Below are the code and all the weights of a small trained network. Each question names an input and a class and asks about switching units off, where a switched-off unit gives its printed mean instead of its output.

import numpy as np


def w(rows, s, z=0):
    codes = np.array(rows[::2]) - 128.0
    scale = np.full(codes.shape[1], s)
    scale[-1] = z or s
    return codes * scale


def f(y):
    return np.maximum(y, 0)


def log_softmax(a):
    a = a - a.max(-1, keepdims=True)
    return a - np.log(np.exp(a).sum(-1, keepdims=True))


def net(x, mask):
    res = np.array(x, float).reshape(1, 4) / 4 @ E
    y = f(res @ A[0][:, :-1].T + A[0][:, -1])
    res = res + np.where(mask, y, B[0][:, -1]) @ B[0][:, :-1]
    return log_softmax(res[-1] @ U[:, :-1].T + U[:, -1])


A, B = {}, {}
E = w([
[70,80,160,64,178,61,152,126],'x0',
[143,120,148,59,110,140,43,73],'x1',
[40,186,55,86,81,90,189,88],'x2',
[4,37,69,150,212,184,149,153],'x3',
],0.011)
A[0] = w([
[77,145,86,163,197,138,117,131,105],'N0',
[132,138,137,218,129,111,181,132,214],'N1',
[138,113,183,144,120,179,41,160,102],'N2',
[139,206,73,140,105,161,119,130,189],'N3',
[141,116,82,203,132,134,162,196,135],'N4',
[90,91,142,111,174,178,67,184,253],'N5',
[111,176,84,135,61,160,103,51,226],'N6',
[75,117,90,96,138,112,147,129,163],'N7',
[46,108,121,172,211,75,150,138,98],'N8',
[160,83,118,87,176,161,94,101,133],'N9',
[116,138,90,81,178,148,148,145,115],'N10',
[64,118,170,118,155,132,167,146,139],'N11',
[193,135,187,117,85,126,120,69,179],'N12',
[114,140,123,149,42,176,209,166,195],'N13',
[75,119,112,156,134,141,179,130,121],'N14',
[247,100,151,135,79,136,111,115,182],'N15',
[146,184,128,160,101,150,127,141,231],'N16',
[96,118,169,182,154,182,167,223,155],'N17',
],0.012,0.0032)
B[0] = w([
[122,151,136,62,87,140,150,151,207],'N0',
[146,77,104,117,104,77,199,148,203],'N1',
[112,17,100,84,165,195,100,128,195],'N2',
[96,138,135,229,124,69,24,112,196],'N3',
[132,63,162,137,70,37,212,139,211],'N4',
[144,52,97,74,134,142,188,86,225],'N5',
[74,160,137,215,111,150,43,95,211],'N6',
[96,128,178,91,120,154,104,114,207],'N7',
[250,137,192,147,103,88,138,177,249],'N8',
[148,41,135,60,123,115,184,125,176],'N9',
[148,119,165,177,123,123,69,171,177],'N10',
[254,91,94,65,37,118,175,159,202],'N11',
[145,106,191,112,135,177,104,151,225],'N12',
[93,105,120,124,158,27,155,106,202],'N13',
[141,134,168,158,88,73,103,139,206],'N14',
[184,149,218,99,66,158,94,159,241],'N15',
[126,128,163,162,162,71,89,146,195],'N16',
[177,83,110,72,112,97,175,109,228],'N17',
],0.0083,0.014)
U = w([
[134,99,146,84,123,248,127,112,174],'0',
[65,133,58,160,170,90,121,73,164],'1',
[153,84,100,94,146,84,201,133,107],'2',
[168,136,175,128,115,94,130,174,131],'3',
[149,173,20,126,200,146,148,189,3],'4',
],0.013,0.0043)

Each question gives the input, the list of numbers given to net, and the class t.
The units are the neurons (one row each of A and B). Each row of codes is followed by its name. A weight is (code - 128) times the scale printed after its matrix; where a second scale follows, it is the last column's (A, B and U).
mask holds one flag per neuron, in row order. A switched-off neuron (its flag False) gives its mean, the last column of its row in B, instead of its output. The means were averaged over made-up inputs and are rounded, as every weight is.
A unit's drop is (log p(t) with every unit on - log p(t) with that unit switched off) / (log p(t) with every unit on - log p(t) with every unit switched off).
The circuit of an input: a set's keep is (log p(t) with only the set's units on - log p(t) with every unit switched off) / (log p(t) with every unit on - log p(t) with every unit switched off). Starting from the 12 units with the biggest drops (on a tie, the unit counted first), units are removed one at a time, each time the one whose removal leaves the highest keep (on an exact tie, the one counted first), for as long as the keep stays at least 0.8.
circuit, biggest first: the units of the circuit, biggest drop first
k most important neurons: the k neurons with the biggest drops, biggest first
drop when u is switched off: that unit's drop, to one decimal
input [6,-5,5,-7], class 2: circuit, biggest first	[N15]
input [-6,-1,-8,1], class 0: 2 most important neurons	[N2 N15]
input [7,4,5,5], class 3: 2 most important neurons	[N8 N10]
input [-7,-3,6,8], class 3: 2 most important neurons	[N14 N8]
input [-3,-6,8,3], class 3: 2 most important neurons	[N14 N5]
input [2,0,-6,-6], class 0: 2 most important neurons	[N2 N8]
input [2,7,0,5], class 0: 4 most important neurons	[N4 N13 N1 N17]
input [0,-7,0,-4], class 2: 2 most important neurons	[N8 N1]
input [5,8,2,-7], class 0: drop when N8 is switched off	0.2
input [8,6,7,7], class 3: drop when N14 is switched off	0.2
input [0,5,-5,-4], class 0: drop when N14 is switched off	0.0
input [-2,-8,2,-3], class 2: drop when N8 is switched off	0.1
